Below is a small trained network, with its code and all its weights. Each question gives an input and a target symbol and asks what happens when units are switched off, that is, made to give their printed mean instead of their output.

import numpy as np


def w(rows, s, z=0):
    codes = np.array(rows[::2]) - 128.0
    scale = np.full(codes.shape[1], s)
    scale[-1] = z or s
    return codes * scale


def f(y):
    return np.maximum(y, 0)


def softmax(a):
    e = np.exp(a - a.max(-1, keepdims=True))
    return e / e.sum(-1, keepdims=True)


def log_softmax(a):
    a = a - a.max(-1, keepdims=True)
    return a - np.log(np.exp(a).sum(-1, keepdims=True))


def net(x, mask):
    ids = ['ΔΛΞΣΨαβγεζημπτω'.index(c) for c in x.split()]
    T = len(ids)
    res = E[ids] + P[:T]
    r = res
    for j in range(3):
        rows = slice(3 * j, 3 * j + 3)
        q, k, v = (r @ M[0][rows].T for M in (Q, K, V))
        z = softmax(np.where(np.tri(T) > 0, q @ k.T / 3**0.5, -1e9)) @ v
        o = O[0][rows]
        res = res + np.where(mask[j], z, o[:, -1]) @ o[:, :-1]
    y = f(res @ A[0][:, :-1].T + A[0][:, -1])
    res = res + np.where(mask[3:15], y, B[0][:, -1]) @ B[0][:, :-1]
    return log_softmax(res[-1] @ U[:, :-1].T + U[:, -1])


Q, K, V, O, A, B = {}, {}, {}, {}, {}, {}
E = w([
[151,95,50],'Δ',
[72,161,156],'Λ',
[180,41,221],'Ξ',
[70,161,160],'Σ',
[208,24,48],'Ψ',
[76,158,163],'α',
[165,240,99],'β',
[63,160,160],'γ',
[130,95,44],'ε',
[129,96,47],'ζ',
[60,4,134],'η',
[74,201,27],'μ',
[69,161,159],'π',
[69,161,157],'τ',
[67,160,161],'ω',
],0.018)
P = w([
[146,67,189],'0',
[69,133,253],'1',
[63,124,237],'2',
[71,122,234],'3',
[67,124,231],'4',
[67,127,232],'5',
[69,121,228],'6',
[73,112,234],'7',
[76,120,229],'8',
[67,114,235],'9',
[62,112,224],'10',
[63,109,228],'11',
],0.0037)
Q[0] = w([
[143,104,247],'head 1',
[83,123,67],'head 1',
[46,172,243],'head 1',
[164,79,170],'head 2',
[176,210,114],'head 2',
[207,185,119],'head 2',
[110,140,145],'head 3',
[212,69,107],'head 3',
[140,243,163],'head 3',
],0.015)
K[0] = w([
[127,97,173],'head 1',
[116,141,104],'head 1',
[143,62,113],'head 1',
[102,144,158],'head 2',
[145,156,120],'head 2',
[128,181,112],'head 2',
[111,141,103],'head 3',
[148,92,147],'head 3',
[118,251,152],'head 3',
],0.027)
V[0] = w([
[226,226,83],'head 1',
[109,126,60],'head 1',
[193,90,122],'head 1',
[16,149,70],'head 2',
[97,231,167],'head 2',
[121,113,190],'head 2',
[142,100,255],'head 3',
[72,96,174],'head 3',
[24,95,85],'head 3',
],0.0093)
O[0] = w([
[102,52,189,1],'head 1',
[18,113,126,112],'head 1',
[155,107,81,135],'head 1',
[66,125,69,137],'head 2',
[77,105,149,56],'head 2',
[171,70,128,179],'head 2',
[254,86,135,131],'head 3',
[147,89,75,151],'head 3',
[109,131,74,164],'head 3',
],0.0092,0.0074)
A[0] = w([
[91,113,126,222],'neuron 1',
[130,231,166,111],'neuron 2',
[111,30,93,94],'neuron 3',
[96,42,154,1],'neuron 4',
[143,50,238,95],'neuron 5',
[131,82,157,252],'neuron 6',
[63,61,131,99],'neuron 7',
[140,111,66,121],'neuron 8',
[171,254,67,75],'neuron 9',
[66,107,173,91],'neuron 10',
[169,93,219,26],'neuron 11',
[174,97,57,73],'neuron 12',
],0.0088,0.0086)
B[0] = w([
[203,186,128,248],'neuron 1',
[110,39,115,238],'neuron 2',
[98,84,185,199],'neuron 3',
[212,254,122,142],'neuron 4',
[133,166,62,191],'neuron 5',
[97,206,149,253],'neuron 6',
[72,123,100,174],'neuron 7',
[122,122,85,201],'neuron 8',
[123,14,151,255],'neuron 9',
[123,51,157,169],'neuron 10',
[31,97,125,171],'neuron 11',
[87,101,178,228],'neuron 12',
],0.0089,0.0068)
U = w([
[106,157,50,132],'Δ',
[103,173,66,119],'Λ',
[161,60,147,252],'Ξ',
[114,195,63,230],'Σ',
[94,132,74,32],'Ψ',
[97,167,94,134],'α',
[22,19,250,129],'β',
[98,164,60,94],'γ',
[98,178,4,49],'ε',
[100,177,13,81],'ζ',
[76,7,32,69],'η',
[2,89,86,66],'μ',
[103,187,62,141],'π',
[102,183,58,137],'τ',
[102,171,63,101],'ω',
],0.0084,0.004)

Each question gives the input, a string of symbols that net reads in full, and the target symbol t.
The units are the heads (3 rows each of Q, K, V and O) and the neurons (one row each of A and B). Each row of codes is followed by its name. A weight is (code - 128) times the scale printed after its matrix; where a second scale follows, it is the last column's (O, A, B and U).
mask holds one flag per unit, heads first, then neurons. A switched-off unit (its flag False) gives its mean, the last column of its rows in O or B, instead of its output. The means were averaged over made-up inputs and are rounded, as every weight is.
A unit's drop is (log p(t) with every unit on - log p(t) with that unit switched off) / (log p(t) with every unit on - log p(t) with every unit switched off).
The circuit of an input: a set's keep is (log p(t) with only the set's units on - log p(t) with every unit switched off) / (log p(t) with every unit on - log p(t) with every unit switched off). Starting from the 12 units with the biggest drops (on a tie, the unit counted first), units are removed one at a time, each time the one whose removal leaves the highest keep (on an exact tie, the one counted first), for as long as the keep stays at least 0.8.
units of the circuit, in order: the units of the circuit, biggest drop first
most important unit: the unit with the biggest drop
top k neurons: the k neurons with the biggest drops, biggest first
which heads matter: for each layer, one digit per head in row order, 1 if its drop is at least 0.15 and else 0, layers parted by /
input μ β ω π, target β: units of the circuit, in order : [head 3; head 2]
input τ Δ η π Δ, target η: units of the circuit, in order : [head 3; neuron 12]
input α Ξ π, target Ξ: units of the circuit, in order : [head 1; head 2; neuron 9]
input ω τ Λ α ε η γ π, target η: which heads matter : 100
input ω ω μ Δ η Ξ η Δ π, target η: top 3 neurons : [neuron 9; neuron 2; neuron 6]
input ζ π ε η Σ ε γ γ, target η: units of the circuit, in order : [head 1; neuron 9; neuron 6; neuron 2]
input ε η μ η π Δ β β η γ, target η: units of the circuit, in order : [neuron 9; head 1; neuron 2]
input Δ α β Σ τ ω, target β: units of the circuit, in order : [head 1]
input τ β β η η τ α, target η: units of the circuit, in order : [head 1; neuron 9; neuron 2]
input μ ω μ Σ, target μ: which heads matter : 011
input η ω τ ζ, target η: which heads matter : 011
input μ η τ τ, target η: units of the circuit, in order : [neuron 9; head 1; neuron 2]
input ζ β ζ, target β: which heads matter : 101
input Λ α Δ ε ζ β Σ, target β: most important unit : head 3
input τ ζ Λ ω ζ τ Δ η Λ Λ Σ, target η: which heads matter : 100
input β Σ Λ ζ τ π Ξ ζ Ξ Δ, target Ξ: top 3 neurons : [neuron 5; neuron 4; neuron 3]
input η π π π τ π β μ, target μ: which heads matter : 111
input ε ε μ π Δ, target μ: units of the circuit, in order : [head 1; head 3]
input η ε μ, target μ: which heads matter : 101
input ω ω β α, target β: most important unit : head 3
input π η τ ε, target η: units of the circuit, in order : [head 3; neuron 12]
input γ Σ α α τ η ω α, target η: which heads matter : 100
input ε ω Ξ ω Δ π π π Σ ζ Σ, target Ξ: units of the circuit, in order : [head 1; neuron 9; head 2; head 3]
